Here is a tiny trained network, its code and every weight. The questions are about switching its units off for an input and a target symbol, where a switched-off unit gives its printed mean instead of its output.

import numpy as np


def w(rows, s, z=0):
    codes = np.array(rows[::2]) - 128.0
    scale = np.full(codes.shape[1], s)
    scale[-1] = z or s
    return codes * scale


def norm(h):
    return h / np.sqrt((h * h).mean(-1, keepdims=True) + 1e-5)


def softmax(a):
    e = np.exp(a - a.max(-1, keepdims=True))
    return e / e.sum(-1, keepdims=True)


def log_softmax(a):
    a = a - a.max(-1, keepdims=True)
    return a - np.log(np.exp(a).sum(-1, keepdims=True))


def net(x, mask):
    ids = ['βζηλμφψω'.index(c) for c in x.split()]
    T = len(ids)
    res = E[ids] + P[:T]
    u = 0
    for l in range(2):
        r = norm(res)
        for j in range(3):
            rows = slice(2 * j, 2 * j + 2)
            q, k, v = (r @ M[l][rows].T for M in (Q, K, V))
            z = softmax(np.where(np.tri(T) > 0, q @ k.T / 2**0.5, -1e9)) @ v
            o = O[l][rows]
            res = res + np.where(mask[u + j], z, o[:, -1]) @ o[:, :-1]
        u += 3
    return log_softmax(norm(res)[-1] @ U[:, :-1].T + U[:, -1])


Q, K, V, O = {}, {}, {}, {}
E = w([
[188,173,151,6,224],'β',
[111,101,139,120,4],'ζ',
[64,147,114,90,44],'η',
[182,74,122,63,54],'λ',
[194,218,239,64,233],'μ',
[149,101,80,75,58],'φ',
[69,60,133,112,166],'ψ',
[68,99,61,55,23],'ω',
],0.011)
P = w([
[160,74,117,224,182],'0',
[90,157,182,83,10],'1',
[36,164,176,62,52],'2',
[69,178,224,68,76],'3',
[77,201,73,129,93],'4',
[96,199,88,117,102],'5',
[93,183,87,100,109],'6',
[96,169,112,96,103],'7',
[106,127,101,63,106],'8',
[97,89,72,2,160],'9',
[92,120,100,36,149],'10',
],0.0067)
Q[0] = w([
[43,63,178,118,193],'L0H1',
[189,163,115,139,119],'L0H1',
[175,121,193,101,214],'L0H2',
[107,132,158,105,201],'L0H2',
[146,180,108,130,103],'L0H3',
[166,117,122,254,148],'L0H3',
],0.008)
K[0] = w([
[214,68,39,194,178],'L0H1',
[35,115,98,98,47],'L0H1',
[140,96,209,144,203],'L0H2',
[231,157,102,119,174],'L0H2',
[192,98,218,173,123],'L0H3',
[171,254,97,48,55],'L0H3',
],0.0079)
V[0] = w([
[78,104,87,100,197],'L0H1',
[221,185,185,181,148],'L0H1',
[164,113,152,76,192],'L0H2',
[101,176,144,148,113],'L0H2',
[113,196,129,2,38],'L0H3',
[215,225,107,137,68],'L0H3',
],0.0099)
O[0] = w([
[169,230,144,118,88,65],'L0H1',
[181,98,138,109,146,18],'L0H1',
[132,83,105,122,46,110],'L0H2',
[134,97,123,89,177,124],'L0H2',
[131,85,69,69,118,154],'L0H3',
[76,112,5,98,196,2],'L0H3',
],0.012,0.0049)
Q[1] = w([
[110,169,32,121,225],'L1H1',
[175,152,136,209,233],'L1H1',
[72,107,252,98,94],'L1H2',
[147,160,99,135,226],'L1H2',
[123,118,66,144,152],'L1H3',
[126,114,127,80,102],'L1H3',
],0.011)
K[1] = w([
[152,114,62,32,110],'L1H1',
[86,125,218,89,57],'L1H1',
[182,209,155,223,90],'L1H2',
[106,105,107,100,64],'L1H2',
[98,148,147,92,254],'L1H3',
[168,109,102,164,139],'L1H3',
],0.011)
V[1] = w([
[123,78,85,201,215],'L1H1',
[162,3,171,105,164],'L1H1',
[81,180,114,137,243],'L1H2',
[106,17,65,62,110],'L1H2',
[93,149,120,237,124],'L1H3',
[97,129,237,105,142],'L1H3',
],0.014)
O[1] = w([
[151,108,250,47,197,146],'L1H1',
[103,72,155,213,161,178],'L1H1',
[92,126,58,60,225,2],'L1H2',
[2,64,161,130,91,168],'L1H2',
[107,207,207,128,73,82],'L1H3',
[205,163,109,199,212,193],'L1H3',
],0.0097,0.0062)
U = w([
[133,102,45,181,53,2],'β',
[70,130,193,83,236,146],'ζ',
[120,182,42,50,219,169],'η',
[44,100,204,155,63,105],'λ',
[159,50,70,172,190,184],'μ',
[89,164,167,4,90,121],'φ',
[145,206,139,161,148,147],'ψ',
[109,189,34,79,67,110],'ω',
],0.011,0.0047)

Each question gives the input, a string of symbols that net reads in full, and the target symbol t.
The units are the heads (2 rows each of Q, K, V and O). Each row of codes is followed by its name. A weight is (code - 128) times the scale printed after its matrix; where a second scale follows, it is the last column's (O and U).
mask holds one flag per head, layer by layer. A switched-off head (its flag False) gives its mean, the last column of its rows in O, instead of its output. The means were averaged over made-up inputs and are rounded, as every weight is.
A unit's drop is (log p(t) with every unit on - log p(t) with that unit switched off) / (log p(t) with every unit on - log p(t) with every unit switched off).
The circuit of an input: a set's keep is (log p(t) with only the set's units on - log p(t) with every unit switched off) / (log p(t) with every unit on - log p(t) with every unit switched off). Starting from all 6 units, units are removed one at a time, each time the one whose removal leaves the highest keep (on an exact tie, the one counted first), for as long as the keep stays at least 0.8.
circuit, biggest first: the units of the circuit, biggest drop first
most important unit: the unit with the biggest drop
heads that matter: for each layer, one digit per head in row order, 1 if its drop is at least 0.15 and else 0, layers parted by /
input ψ ψ φ, target ψ: circuit, biggest first -> (L0H3 L1H2)
input β φ μ φ, target β: circuit, biggest first -> (L0H2 L1H1)
input μ μ λ φ, target μ: most important unit -> L0H1
input β λ ω φ ψ μ λ, target β: circuit, biggest first -> (L0H2 L1H1 L0H3)
input ζ φ λ β φ ψ λ λ, target ζ: circuit, biggest first -> (L1H1 L0H2 L0H1)
input φ λ ψ φ β φ ω μ φ β, target φ: circuit, biggest first -> (L0H3 L1H1 L0H2)
input β η ζ μ η ψ φ μ φ λ λ, target β: circuit, biggest first -> (L0H2 L1H1)
input φ μ ζ μ μ λ μ, target μ: heads that matter -> 101 / 001
input φ φ λ λ μ η ψ λ ω λ φ, target φ: heads that matter -> 011 / 100
input φ β φ λ φ μ φ λ ζ η ψ, target φ: heads that matter -> 011 / 100
input λ β λ ω ψ η μ ζ μ, target λ: heads that matter -> 011 / 101
input μ μ μ λ μ μ, target μ: circuit, biggest first -> (L0H1 L1H1)
input μ μ φ η μ β β λ, target μ: heads that matter -> 100 / 001
input λ β η β, target λ: circuit, biggest first -> (L0H2 L1H2)
input β λ β μ η ψ ζ ω μ φ, target β: circuit, biggest first -> (L0H1 L1H1)
input β φ η ψ λ φ β, target β: circuit, biggest first -> (L1H1)
input ω φ η ψ φ λ β, target ω: heads that matter -> 100 / 100
input η μ ψ λ, target η: heads that matter -> 010 / 010
input ζ ψ ψ, target ζ: heads that matter -> 110 / 000
input ψ ψ φ ψ λ λ η, target ψ: most important unit -> L0H3
